Each row has a hidden stage along a path, written after it and counted from one end. A new block has a new path.
[-165    2 -113 -223  172   40   65  109 -203   73 -153 -235  -93 -304
  140 -147   32   56  -56  -60   34   34 -109   53  -81   53   -8 -103
 -167  120   56   25  355   67   42 -149   39  265  -52   36  260  163
 -221 -172]
19
[ -40  230  111   12   82 -204    1 -173 -306 -306 -134  136   88  226
  -66  479  -78  102  119    9  -40  -46 -180  494   75 -131    1   56
  -30  156  -13  150 -290  142  120    1 -536  190   63   38  -93   75
  475 -426]
12
[  26  210 -138   82  141 -252  -30  376 -306 -105  124   39   54 -111
 -136   78 -158  100  -18   77  -92  -24  -48  105 -348  -61  127  -80
   44  155  302   65   19  145  267   47  -11  190  -14  100  288  146
 -220 -323]
20
[ -56 -154 -228  -76 -157   83   15  103  -58 -122  -34 -297  -76  -95
   -1   24   59   25    5   10   52    8  -47   80  155    9 -198   -5
   56   17 -235   38  203   59 -163 -205  100  299 -160   73 -125  -13
  -23  197]
26
[ -20  314  124   76 -122 -192  -34 -161 -210 -535 -340 -428 -124  333
  246    8   15  163  133 -242  179  363 -243  177   23   74   84  221
 -541  332  -77  270   22  129 -144 -237 -215  108   61  191  -96  244
  491 -306]
1
[ -56  -36 -102   57  -28 -266  -22  143  -71  -97  -14   68  219  118
   40  169  -78  193  -71  -42 -178   64 -196  -52 -124 -152  -65 -103
    5   19  -49 -169  -12   43  -53 -191  128  187 -151  185  183   -9
   91  -43]
24
[   2  441   87  -61   22 -293    8   42 -353 -544  -69  -61  -51  333
  137  560 -180  369   62   -4  -45   38 -403  613   38  -43  -19  175
 -145  290  -81  467 -196   93   74  -54 -318  234  -40  -33 -141  173
  572 -386]
26
[-120   12  186 -246  103   14  118 -356  -50   61 -371  -48 -268  235
  337  -42   13  114 -319 -243  171  161 -305  -49  122   36  108  260
 -636  -30 -202  148  222  -41 -414  -63 -170 -150  -11   55  -62 -109
  377 -131]
26
[ 179 -132    4   50 -128  -70   54  123 -420  -14  238  179 -407   86
 -365  335 -238 -159 -102   72    4 -315 -188  274  200 -331  -27  434
  306 -140 -222  219  -55    0 -233  337 -261   18  -69 -116 -736 -196
  396  -44]
20
[   3  -43 -183   94  -40  -90   39  278 -258   42  221  151   65 -122
 -178  225    7   64   61  101 -160 -167   73  179  -30 -149 -106  -57
  252  -11  -69  -70  -30   90  101   13   44  245 -251  136  -19  -98
   -1   82]
22
[ -49  -90 -204 -221 -107  180   56  210 -109 -166   37 -354 -200 -342
    0  -97   51  -30 -108  101   -3  -40   -7  109   27  114 -126   14
   99  105  -73  180  286  107  -99  -83  119  343  -90  -29 -139   58
 -178   43]
20
[ -16  -86 -159  -99   41  122  120  310 -148  206   35 -203 -108 -281
   10 -106  118  100   85  252  144   27  293  279   91  117 -181 -161
   43  103   38   48  240   27  151   21  -22  198 -151  112  -90 -135
 -273    9]
16
[  17 -119   32  130 -210   95   31 -181   72  -24  -18   94  -69  103
  -70 -217  269 -165 -348 -125  -47  234  287 -430 -174  211  241  213
 -521 -166    2  -15   42  192 -488   43   59 -188 -188  382 -114 -456
  134  312]
25
[-104   -4 -192   71 -211   13  -26   89 -489  -43  209  133 -429  -10
 -316  213  159 -342 -194 -344 -226 -116 -128 -139  -60   22  312  489
 -339 -196 -121  344  117  191 -483   55  109   96 -408  110 -217 -350
  274  541]
18
[ -77 -212   72 -203  -15  133  158 -180 -108  334  -51  263 -450   72
   63  -51   68 -152 -475 -195   12  -79 -162 -242  107  -52  175  408
 -418 -269 -247   84  232  -57 -573  158   55 -231 -192   17 -236 -429
  264  245]
17
[   3  107 -228   11   -5  130   72  178  -32   31  113   -1   19 -230
  -44  -96   94   28   25  232  112 -189  320  186  -25   10  -92 -112
  143  179   93  -28 -129  161  292   55 -110  170   45   83  252  117
 -356 -129]
3
[-118  106 -249  164  -29 -221  -68  123 -200 -110   26   42   85   65
  -59  108  -65    2   69 -172  -66 -146 -210  -51 -111 -220   64   22
   -5   81  -56 -103  -86  141  111 -199  -15  231  -15  136  433  290
  -20 -121]
3
[ 175  339  146 -209   37 -155  149  116 -167 -441   26   46 -326  286
  260  394 -331  408 -137  123   49  -64 -457  523   68 -120  -46  282
   54  217 -325  418   58 -104  -12  103   54   35  -67 -184 -320  100
  546 -369]
21
[ 310   50   43  -42  -30  207  184 -136  371 -249   95  357 -166  144
   31  -42 -131   41 -272  301  184 -151  159   25  -43  -46   39  107
  256  -43 -373  -91   35  -22   -4  206  238 -220   40    4  -73 -126
  113 -150]
12
[ 236  125  177  100 -265 -215   68  254   65 -379  198  142   23  339
   46  146  -53  306 -331  297 -166  256  118   67 -205  129   39  179
 -140  110  101  240 -247   80 -225  215   58 -137 -128  226 -433 -407
  369  -95]
19
[ 234  -81  272 -118  -20 -138  163   28  -46  -27   16  169 -201  283
   78  204 -306  260 -277  293  106  -54 -184  312  188 -242 -164  246
  151   14 -165  115 -111 -143 -182  326 -278 -177   98  -87 -676 -209
  459 -416]
21
[ 233  354   56   58 -128 -280   30  306 -336 -594  236   55 -165  275
  -80  537 -289  290   10  198 -111  -65 -258  572  -39 -117  -26  266
  222  229 -109  460 -202   64   69  167  -96  163 -104  -58 -465   27
  528 -293]
21
[ 218   37  213 -135  118   51  192 -300  198  -97 -159  244 -110  259
  176   96 -271  196 -131  270  330 -192 -103  334  243 -285 -163   94
  246   72 -346 -114 -131 -114   87  195 -297 -181  285 -124 -215  105
  320 -581]
7
[ 311  -69  -73   92 -171  219  106  -12   44 -200  239  204 -365  -19
 -234  -79  -77 -207 -215   81  100 -188  139 -125  -54  -93  111  315
  241 -166 -381   -4  191   49 -229  227  328 -127 -147   50 -337 -191
  115  192]
23
[  -3  -64 -273  -17 -208   22  -39   59   75 -286  109   97  106    7
 -204  254    8  -87 -124  120 -140 -161   -4   48    9  -82 -112  -28
  289   -1  -92  -40 -211  152  -81  -98   61  267  -63   17   36  -83
  -52  161]
10
[ 305 -244  143   24 -125  115  190   -4  125  152  265  517 -176   75
 -169   -7 -101  -36 -423  313   -6 -205  223  -85   24 -211  -31  246
  283 -230 -199 -160 -119  -45 -277  455   62 -306  -68   51 -525 -484
  189   16]
20
[ -61  -51 -235    0  -90  105   75  189  103 -105  235   20  137 -203
  -40   10   55   91  -96  283  -90 -261  201   96  -52   72 -110 -118
  273   29 -146   11  -38  192  199  -22 -109  262  -12  136  184  130
 -155 -157]
26
[ -14  -40 -100 -287    1  185   74    9  138 -100  -81    8  100 -235
   42  -13  103   40 -237  232  -41   29  154   96  -44   82 -160 -199
  101  115  147  -82  -46  100  -40  -28  121  211  -13  -30  103 -159
 -298   22]
14
[ -66 -141 -159 -184  -94  114   43   11  -92  -77  -37  -69   -2 -194
  -10  121   91    2  -87  -14 -114  -47  -68   85  105  -80 -210  -48
  134    4 -154  -82   89   58 -204 -152  200  319 -226    3  -84 -119
  -19  262]
23
[  25   10 -138  -89 -173   -4    1  195   76 -433  212   92  147 -151
 -106  119  -45   24 -288  215 -308 -122  -33  -21 -241    8  -29  -33
  308   83   41   27 -145  207  -41  -10  169  296  -13   11   72   31
  -66 -108]
17
[ 156  268  145 -303  114   28  220 -164  318 -281 -140  219 -208  382
  430  186 -259  405 -307  245  244  -81 -258  339  113  -41  -50  128
  -24  157 -383  180  -11 -151   39   81   29 -192  128 -162   20   54
  337 -437]
10
[ -92 -104  -81  -91  -49  -90   17   12   89 -118  -48  150  237   22
   49  131   15   96 -191   40 -210   21 -113  -77  -91  -89  -88 -141
   62    0  -45 -212  -67   73 -112 -171  145  202  -93  108  208  -89
   25   -9]
14
[ -71   78 -361  -48  -37  -13  -87  173 -146 -241  -81 -388 -224  -63
 -135    4  -83 -148   27  -54  180  -31 -150   76  -24   73   66   48
  -64  121   25  258  213  134   38 -183  -81  279   80  -20  157  232
 -252  -67]
10
[   3  110 -234   97   18 -280 -126  148 -206 -173  -61   59   72  167
 -213  270 -142  -43   14 -105  -30   46 -210   25 -151 -175   71  -35
  -13   53  165  -40  -93   86    9 -140   50  177  -53   63  246  -18
 -100   23]
11
[-106   17 -128 -225   41   -2  -29  -36   46 -217 -280 -319   32  -66
  183 -128  -31   89 -198  -98   74  181 -239 -112 -101   55  -38  -85
 -225  126   61   -5  210   80 -162 -278  137  235   60   13  297  171
 -209  -96]
27
[ -21   14 -161   24   77 -166  -18  260 -440   70  -13  -95  -94 -107
 -128  144  -57   23  126 -104  -10   30 -131  166  -33 -158  -39  -17
   -8   53   63   -1  185   28   14  -78   86  246 -226   74   -7  -38
  -65   72]
21
[ 246 -398   39  154 -226  221   73 -197  181  109   37   79 -252   93
 -256 -331   15 -296 -321   95  259    1  295 -375   86  -66   49  298
  -15 -307 -228 -171  118   43 -481  254  -56 -302   49  193 -527 -386
   68  148]
27
[ -15   43 -170   70  -87 -292 -104  240 -279 -325  105   73   69   45
 -202  279 -163  -22  -85 -122 -288  -31 -351  -51 -234 -207   73   65
  128   23   42   -4  -30  130 -111 -131  201  301 -140   48  103   52
   91    1]
17
[-165   46 -179  101   34 -106   36   64   35   36   25  118  235  -19
  108  -46   34  129   -2   20  -50 -168   18  -60 -112  -96   -2 -144
   -6   87  -78 -212 -100  144  249 -166 -116  165   48  221  571  282
  -99 -290]
4
[  83  -42 -141 -197 -186   68  -18  172  -81 -359   14 -173  -85 -162
 -110   96   -7  -43 -191   93 -113   91  -77   77  -48   -1 -137   27
  164  111   83   93   37   93 -267  -54  318  304 -131  -84 -246 -169
 -113  218]
17
[  32  120 -210  114  -31 -311 -126  158  -95 -232 -112  -45   94  262
 -109  194 -152   48   -4  -75   34  161 -196  -14 -149 -124   43  -47
  -96  104  162  -30  -91   62  -18 -181   79  123  -15  112  224   -7
  -88  -10]
9
[  56  -11 -232   -9 -254   61   -9  108  212 -340   98  -47  103   11
  -70   56   23   19 -165  226  -35  -63  122   17  -25   28 -135  -41
  213  106  -36    1 -212  156  -40  -70   66  194   32   62   29  -17
 -136   42]
7
[ 286  -93   -3  -60  -93  216  194  -46  218   30  246  445 -312  145
  -65   37 -154   13 -415  273  159 -327   83   -1  105 -170  -24  306
  265 -208 -408   -1  -36  -68 -212  353  149 -276  -38  -77 -305 -286
  131   68]
27
[  56  173 -174  115   50 -279  -89  162  -82 -126 -106   26  131  205
  -86  128 -129   88   -3   -1   80  144  -62   25 -182 -115   42 -108
  -98  142  268  -80 -144   65  104  -99   20   65   29  122  307  -11
 -200  -97]
8
[  49   48 -243   22 -220 -127  -96  192   51 -514  154   42  115   67
 -226  253 -121  -53 -200  124 -218  -73 -134  -21 -200  -45   14   17
  261   67   49   77 -203  192  -76  -86  122  275   10   12   67   16
  -43  -12]
13
[ -18  -11 -268  167 -131  -17   34  219   69  -46  210   72  148  -25
  -91   40   43   67   40  238   -4 -213  239   93  -13  -28  -95 -103
  227   61 -103  -75 -171  156  248  -33 -133  171   -5  202  208   91
 -134 -110]
6
[ -41  -64 -112 -321   98  268  128   44  -49  141 -163 -240  -97 -381
  129 -162  155   75  -76  145  154   66  199  204   98  112 -222 -186
  -36  135   75  -20  244   28   -5  -44   80  218 -102  -10   -5 -113
 -355   79]
23
[ -83  186 -172   41   -5 -209  -83   82  -14 -278 -135 -148  109   74
   99  -99  -96   71 -102 -128   10   77 -225 -176 -259  -62  111  -30
 -190  209  149  -51  -37  148   53 -232   54  168  149  114  523  348
 -170 -288]
3
[-142 -285  -35  -50  -37   94   41 -353 -201  368 -157  157 -319  123
 -196   81   57 -349 -219 -203  165 -226  -99  -72  332 -200   67  355
 -262 -257 -172   18  -60   41 -416  125 -546 -118   66   11 -290 -251
  233   75]
8
[  77  -56  146   48 -100   88  111 -176  214  -49  -17  312   52  116
   45 -177  208  -19 -366   56  -80  209  313 -312 -220  165  189   71
 -347  -99   -2 -147  -29  129 -310  102  154 -225 -140  328    5 -449
  146  103]
15
[-121   44 -193 -257  178  128   39   33   27   83 -328 -394 -120 -181
  166 -257   65   28  -51   52  326  174   79   82    0  210  -28 -196
 -310  190  189   73  313   45   96 -171  -85  143  114   29  321   90
 -470 -159]
11
[ -29 -167  -90  207 -285  -84  -88   60 -436  -73   81 -102 -320   94
 -411   84  116 -382 -101 -243  -88   92   -8 -164   -4   31  235  426
 -344 -173   28  269   65  203 -513   70 -203   53 -203  221 -510 -370
  298  321]
16
[  -9   88 -252  222  -51 -226  -61  305 -133 -208  237   56  143   54
 -191  161 -143   78    5   98  -98 -179  -56   36 -205  -90   59  -13
  175   22  -17   45  -91  190  209  -51 -117  221    3  172  271  217
  -56 -230]
27
[-138  -55    4   69 -188 -135  -63  -48 -349  -98 -106 -147 -223  195
 -148  105  147 -192 -153 -266  -77  228 -108  -98   -2  129  226  341
 -589  -64   80  316   38  179 -487  -36 -285   39 -148  226 -324 -316
  365  163]
15
[  95 -278  123   -1   45  171   93 -333 -257  127 -120  103 -344 -126
 -214 -136  -43 -350  -78 -196  151 -134  -76 -116  131 -275   80  291
   36 -231 -325 -199  317   19 -337  144  -91  -52  -24   32 -405  -90
  276  -46]
20

Each row has a hidden stage along a path, written after it and counted from one end. A new block has a new path.
[   1   21 -372 -143   75 -170   98 -281  -12 -400 -196 -155  -39   79
  -79  406 -161  255 -192  306 -144 -381  -75  204 -119  259   67  -91
  201  -81  149  403 -119  -56 -126  157 -328  186   99 -228  204  297
 -158  200]
3
[ -65 -135  -48   34 -174  116  149   28  209    2   -5  232 -278  -26
  -38  333  -37   15   39  -73   -2  -14  -22 -116   79 -160 -165   86
    4 -393 -200 -193   33   46   72   73  194 -144  138   97 -141 -132
   35   18]
8
[-157 -104   69  150 -182  387 -218   50  251  315 -103  256 -320 -163
 -350 -336  176 -435  161   67  -90  130  -68   46  345 -290 -114  171
  260  -42 -270 -367   27  302  -24  -91   37 -223   63  -56  116 -226
  132  -92]
16
[  32 -182 -501   22 -141  -85   22 -495 -163 -262 -532  -39   39  288
 -215 -493  482  -62 -159  402  245 -192  111 -502   94 -434 -141  359
  335  -20   34  234 -634  -20   96 -324 -260  555 -322  135   95   81
   99   16]
9
[ -60  -70 -134  -38  -78  280   17 -172  -10   26 -112  128 -358 -135
 -186  -42  -25   33   24  -55 -269  -12   73    4  -65  -17 -166    4
  102   88 -120 -147   27   40  137  -28 -258 -129  130   37  -71 -143
  107   83]
3
[ 237  -46  -25  -60 -210    9   92 -143   44 -203  -67   97  -65  -45
 -297  139  174   -1  135 -141  -70   46   20 -247  -61  114 -226  305
   53 -283 -154 -122  -51   54   95  -14  125 -250  116  337  -67   57
  -11  213]
11
[  90  119  469   69  284 -101 -188  280  263  -21  262  104   -6  -40
  127  680 -188  171   47 -132  -63  472 -100  512  211  349   -9 -163
 -315 -341 -160 -222  415  -43 -288  219  467 -725  249  -91  166   14
  -47  129]
20
[  51 -264  379   56   94  100   43   -7   96  235  257  156  -78   17
  -58  544   88  -79  169 -394 -125  186  -22   67   -9  103 -157 -144
   83 -159 -552 -192  345  145   90  215  390 -336  -95  209  200   76
  116  154]
9
[ -99   -7  -42  -87 -195  295   62  129  233  245   68  201 -299 -168
 -262 -138  -93 -106  115   22 -127  135   35  -34  208  -24   29   12
  178  -74    4 -221  113  223   16  -56 -127 -241  192    0 -235 -260
  197  -58]
21
[ -82 -275   96  265  -54  140 -290  -67  173  131   96  216 -150   37
   83  162  251 -363  126  -39   14  125  -23  103   51 -319 -357  223
  -45 -140 -333 -294  134  125   19  -91  379 -182   40   46  -13 -211
    1   66]
13
[-105  122  -18  -74  -53  237  -12   49  112   10 -163  124 -371 -310
 -236   32 -244  183   49   -9 -209  -55  -39  236  100  260   85 -105
   -8   13  -35 -251  189   65  -33  180 -214 -382  311 -143   -8  -97
  -72   -5]
4
[ 127  181 -291  -86   53 -325  107 -469  -62 -408 -409  -38   94  188
 -108  -56  106  312 -175  532  163 -108  118   30   56 -109  -30   61
   78 -273  301  434 -622 -124 -173 -211 -240  224 -162   56  186  211
   25  101]
14
[  87 -251 -156   49 -359  177  137 -190  -43   74  -15   97 -209 -110
 -100  257    0 -284   94    1  270 -549  115 -111 -390  -57  -41  200
  440   62   69  179   38  333 -109  -58 -330  209 -112   85 -207  -31
 -241  124]
4
[-102 -112   33   83  164 -253  -44 -126   66   59  -81   11  192   68
  295   87   98  141  -87  149  357  136  154  263   93   24   84 -110
 -226  -67  120   54   85   48 -109  -33  229  -69 -150  -18 -157 -139
  -12 -149]
16
[ 113  -93  299  286   64 -118 -341  -44   -3   68 -198   30  197  -61
   86  -78  306 -199   33  -10  507  214  103  241   80   82   16  213
 -123   41  -14 -157  172  173 -297  -84  281 -312 -189   62   54  -90
 -229  -83]
16
[-152 -323  116  221  426   91 -451  -50  -46  -38 -172  126 -154  181
  225  316  337  132    0 -149  -83  359  -24   34   91 -426 -432  121
 -410  142 -629 -454  105 -295  205   53  440  -43   39  -64  257 -100
  -39  134]
4
[ -91   20 -183 -307  106   69   24  207  240 -142   93   31 -194   20
 -221  378 -180  351   81   29 -411  119 -154  -75  203  168  -13  -33
  -91 -122 -153 -198  156 -128  172  225   33 -142  483 -142  -53   41
   62  189]
23
[  97 -215  212   -6   46  377 -137 -344  -89  335   56  395 -359 -137
 -310  368  218 -163  424 -143 -249    1  206   44 -440 -626 -575  154
  197  246 -486 -137 -178  191  136 -178  -53  123  -77  340  165  -13
   35  405]
18
[-208 -204 -165   15  -14  145 -213 -230   18  152  -91   45  -68 -127
 -133 -407  235 -118   94  -30 -235   86   39   85   78   88 -100   21
  -21  264 -205 -315  226  154  254   -3   64 -176  110   29 -145 -208
  125  -49]
10
[  89 -150  255   23   90  209 -204 -103  -69   96  165  143 -208 -227
  -80  446   12   11  258 -376 -283   51   44  255 -334  227 -268   -4
 -107  223 -392 -317  429   86   88  162  124 -428  194  147   17  -20
 -139  309]
5
[-224 -271  -56   91  162  -87  -94    6   98  218 -107   39  102  172
  235  -18  193   -7  -87  198  404  123  109   20  229 -295   99  -39
  -38   64  -16   -5   28   86  -46  -77  161  222 -221 -133 -107 -188
   58 -202]
20
[ 231   70  103   -6 -179  171   21  278  181 -141 -213  -11 -146  -14
 -497   18   12 -113  -59 -227  -37  304 -159 -301  341  400   85  233
  304 -325 -133 -218  172   85 -164  141  -35 -426  163   89  200  125
   17   19]
26
[-188  -25 -639 -105  175 -406  113 -542  -72 -387 -488 -168  226  437
  116 -601  328  407 -405  620   77  141  147 -219  380 -226    6  -46
  -97 -163  273  330 -637 -292  199 -292 -123  428 -233  -21  -43  -24
  396 -172]
12
[ -43 -155  -64  -75  110 -101  121  188   73 -158   27 -184   -5  183
  238  351 -107  278 -180    4  233  -74  -20  -80  160  315  250 -111
  -93  -47   71   89  242 -134    2  158  -85  -32    0 -243 -103  -21
  -74  -41]
0
[   6  -22  129  -15  -25  162 -102  171  180   77   83  289 -291  -44
  -12  288    0  107  230   64  116  113   58  -70   85 -365 -198  197
 -203 -147 -118 -299  -49  -32   -2 -112  131 -153  200   30 -170 -220
  -55  131]
19
[ 129 -364  131   95 -190  139   15  239  172  161  185  137 -135  116
  -38  865    4 -356  180  -92  449 -376  -64 -217 -212 -253  -50  279
  433 -146 -204   94  180  294 -259   94   68  285  -94  -21   37  123
 -364  211]
24
[ -12  -22 -110 -156  -41  -34  173 -129 -119   17 -171  -39  -63 -159
   -3   57 -142  323   14   75  288 -348  181   53 -178  295  288 -140
   37  231  235  125   99  106  -49   77 -371   42  -56  -32 -234  -24
 -197  -29]
4
[ -26   77 -334   -9  235   84 -273 -418  -54 -272 -404   73 -180  199
 -293 -332  273  105 -175  309 -516  478   38  -19  189 -383 -449  147
   45   -7 -136  -37 -489 -243   98 -284 -163   81  110   37  319   18
  367  183]
23
[ 130  365  149  -24  302  -84 -239 -355  -94 -287 -452   94 -129 -175
 -324  102  -34  411   19  202 -254  146    2  507   26  162 -128  -96
 -139  -47  -97  -33 -252 -148 -225   80 -102 -365  124    7  574  289
 -125  230]
10
[ 105  183 -206 -113  130   21    3 -163   63 -530 -213   -8 -329   40
 -190  591 -233  336 -143  190 -437  -98 -131  213  -66   97 -237   30
   18 -263  -22  175 -223 -272 -103  119 -296  -88  336 -186  362  257
 -109  357]
0
[ 111 -142  305  195 -347  311  -93  247  333  131  312  405 -448 -132
  -78  729  -75 -376  369 -117  150 -229 -116    1  -92 -327 -319  349
  104 -442 -314 -315  153  224 -173   16  284 -303  229   70  -46 -128
 -279  251]
12
[-126  190 -291  -93  135 -102 -105 -364  149 -337 -117  175 -249  -49
  -12  346 -173  362    6  398 -457  -41  -17  463  -73 -153 -351  -53
 -277 -272   54   31 -271 -196   11  -15    6 -102  420  -96   39    4
   -7  244]
13
[ -73 -225  -42   71  127  -31   35    2   42   65   -2  106 -122  307
  343  441  -13  160 -115   95  352   70  159 -139  -46 -382 -112  -32
  -63 -109   18   92  -55 -115  -60 -127    7  292 -149  -13 -172 -148
   27   -7]
25
[-129 -223   20  -74  136 -186   36  -60   94  143  292 -161  235  201
  158   34   75   30  -15   77   73  -18  -19  119  232  384  280 -318
   81   43  -61  114  319  129   71  115  139 -102 -175 -124  -15   25
  189  -56]
12
[  14   -6 -444 -121   63 -199  -68 -381   -9 -351 -446  -65   82  190
 -302   -2  240  103  -69  569   42 -289  -38  -67   65 -297  -71  238
  272  -49   72  358 -576  -19  -93 -105 -223  520  -63 -115  338  313
 -113  189]
17
[   5 -186   -4 -293  -25   -5  217   -8   36  250  144   11   53 -130
 -179  417  -84  129  250  -35  151 -352  107    6 -232  196  236 -120
  245  231   -1  160  223  320   19  182 -147  181  -39   39 -173  116
 -159  126]
20
[ 354   91  125  -89   68 -129  164 -183 -161 -136  -79  -30   37  155
  -74  299  -36  247  -73   13  249  108  221  -96 -190  190   26  -38
  181  -89  202  331 -157  -31 -246 -138 -299  -18 -233  239   70  186
   22  193]
25
[-254 -383 -231 -138  184 -198   65  271  133  -81   50 -211  161  424
  243  157  167  304 -122  119  307 -101 -162 -455  500   52  332  -74
 -104  -34 -232  -79  182 -181  271  228  256  276  -71 -311  -51   23
   39 -115]
6
[ -15 -316   26   76 -312   85  357 -223  124  431  273  199  -71   54
   77  222   23 -396   71   55  357 -261  239  -22 -191 -262   -2  -94
  507 -193   98  347  -29  473 -110 -202 -104  215 -421  212 -280 -167
  190  -64]
16
[ -97   -5  272  185  323  -94 -223  236  100  -62    6  -19  -91  140
  413  429 -154  263 -163  121  342  113  -64  354  295  121  188 -218
 -300 -103  -32  -92  241 -194 -288  130  131 -293  -25 -391  200  -60
 -160  -66]
3
[ -80  127 -335    0  121 -293  -66 -481  -65 -277 -386 -108  127  115
   14 -348   92  226 -247  523   68  -47   89  271  151  102   91 -111
    9  -49  309  296 -330  -61 -140 -141 -213   74 -114 -111  115   68
   76  -67]
11
[  48  302  168 -179  181   40 -122 -265   -6   39    8  155 -176 -377
 -214  175 -249  343  230   94 -365   71  142  669 -218  316  -66 -252
 -177  169   96  -54   90   79 -118   46 -194 -477  286   38   38   11
  -52  231]
17
[ 111 -127   31 -159 -267  331  142  -40   43  112  257  275 -431 -100
 -262  343  -46    3  370 -123 -144 -280   57 -299 -226 -183 -238  143
  186  -44 -257 -173  -16  111  201  -48 -155  -57  146  219 -170  -63
    3  331]
8
[  17   27 -151 -103  139  -59   24 -225 -143 -191 -152 -139  -87  -27
  110  183 -166  340 -129  146   39 -206  151  254 -220  308  100 -159
  -49  244  271  249   47  -85  -84    8 -462   16   16 -160  -70   14
 -145   94]
0
[-125   39   -5  -86  136  -88  -99   37   50    3  -22  -77  -12   91
   23  -81  -56  253   12  346  220 -194  -59  111  332  189  361 -214
   14   94   59   23   35  -16 -101   69 -148  -43  -50 -315  149   57
  -50  -39]
9
[ -41 -379  228  178 -330  299  279   59  308  485  292  374 -276   32
  -36  320  110 -497  149 -250  164   93   88 -206   78 -443 -228   59
  360 -452 -340 -118   91  385   46  -96  288  -91 -239  294 -171 -269
  294  -79]
15
[ -33  102 -148 -196 -318  368   84  246  280   69    2  263 -490 -226
 -422   74 -223   13  227  132 -129 -130  -48 -192  139 -145  -13  208
  191 -158   46 -249  -49  146  -12  -25 -277 -121  421  -60 -238 -177
  -27   97]
22
[-372 -128 -364   33 -148  290  -96 -163  223  230 -276  255 -310 -151
 -202 -525  152 -183   10  233 -212  144   70   24  263 -462 -194  120
   57   14  -54 -295 -139  175  195 -180  -46   51  176  -45 -255 -417
  260 -210]
18
[-378 -455 -121   14  320 -263  -68   84  116  131   18 -124  257  415
  447   48  287  222 -112  156  400   49  -28 -179  448 -158  221 -182
 -259   56 -253  -99  181 -118  255  124  442  299 -238 -249  -77 -117
  103 -242]
11
[ -24  -54 -365   -5  222   56 -260 -522 -123 -377 -501   40 -168  193
 -385 -175  389  108 -105  239 -537  163  -81 -105  115 -380 -480  210
  112    7 -421  -54 -507 -246  218  -97  -64  201   58   41  553  233
  189  286]
7
[ -53  -18   -2   17  -97  -43  -84   47  110   71 -110  -40   68  -19
  -78 -361  121  -55   27  223  350  -50   11   -2  342  182  295   48
   71   10  136  -72   68  173 -117  -51  -42 -159  -80 -118  -67 -105
  -34 -168]
14
[-156 -159 -118   55    7 -136  161  -61   67   43 -104  -18   35  173
  227  -57   35  127 -211  157  361   -8   82  -60  261   21  220 -170
   23 -173   89   91   14   26  -31   -7   33   46 -229  -76 -139 -130
  134 -235]
7
[ -64 -135  157  121  129  153 -363  -34   70   54  -55   81 -121 -117
 -186  119  155 -133  133 -144 -242  124 -146  252  112  141 -143   44
  -10  101 -462 -372  318   91   17  198  253 -368  160  -73  306   45
  -91  127]
8
[ 134 -190 -169 -179 -249  153  184   65   52   15   35  -37 -164  111
 -323  404  -83 -116  108   19  160 -471  -42 -399 -168   88  125  145
  595   21    1  231   46  221  -86   78 -411  354  -24  -12    8  223
 -184  203]
26
[-260   76 -233 -101    8 -193   50 -168  115   35  -85  -56   50 -120
  137 -181 -200  252  -74  396  163 -242   85  423  130  340  366 -311
  -88   48  399  139  119  135 -108   53 -177  -86   66 -248 -271 -143
  -42 -213]
12
[ 186  -42  352  -18  -54  106  -17   78   75   54  180  270 -215 -144
  -29  502    7  154  340 -265   86   87   95  -33 -155  -24 -246  156
 -271 -168 -256 -342  163    1   55   26  270 -418  166  283 -164 -107
 -144  242]
12
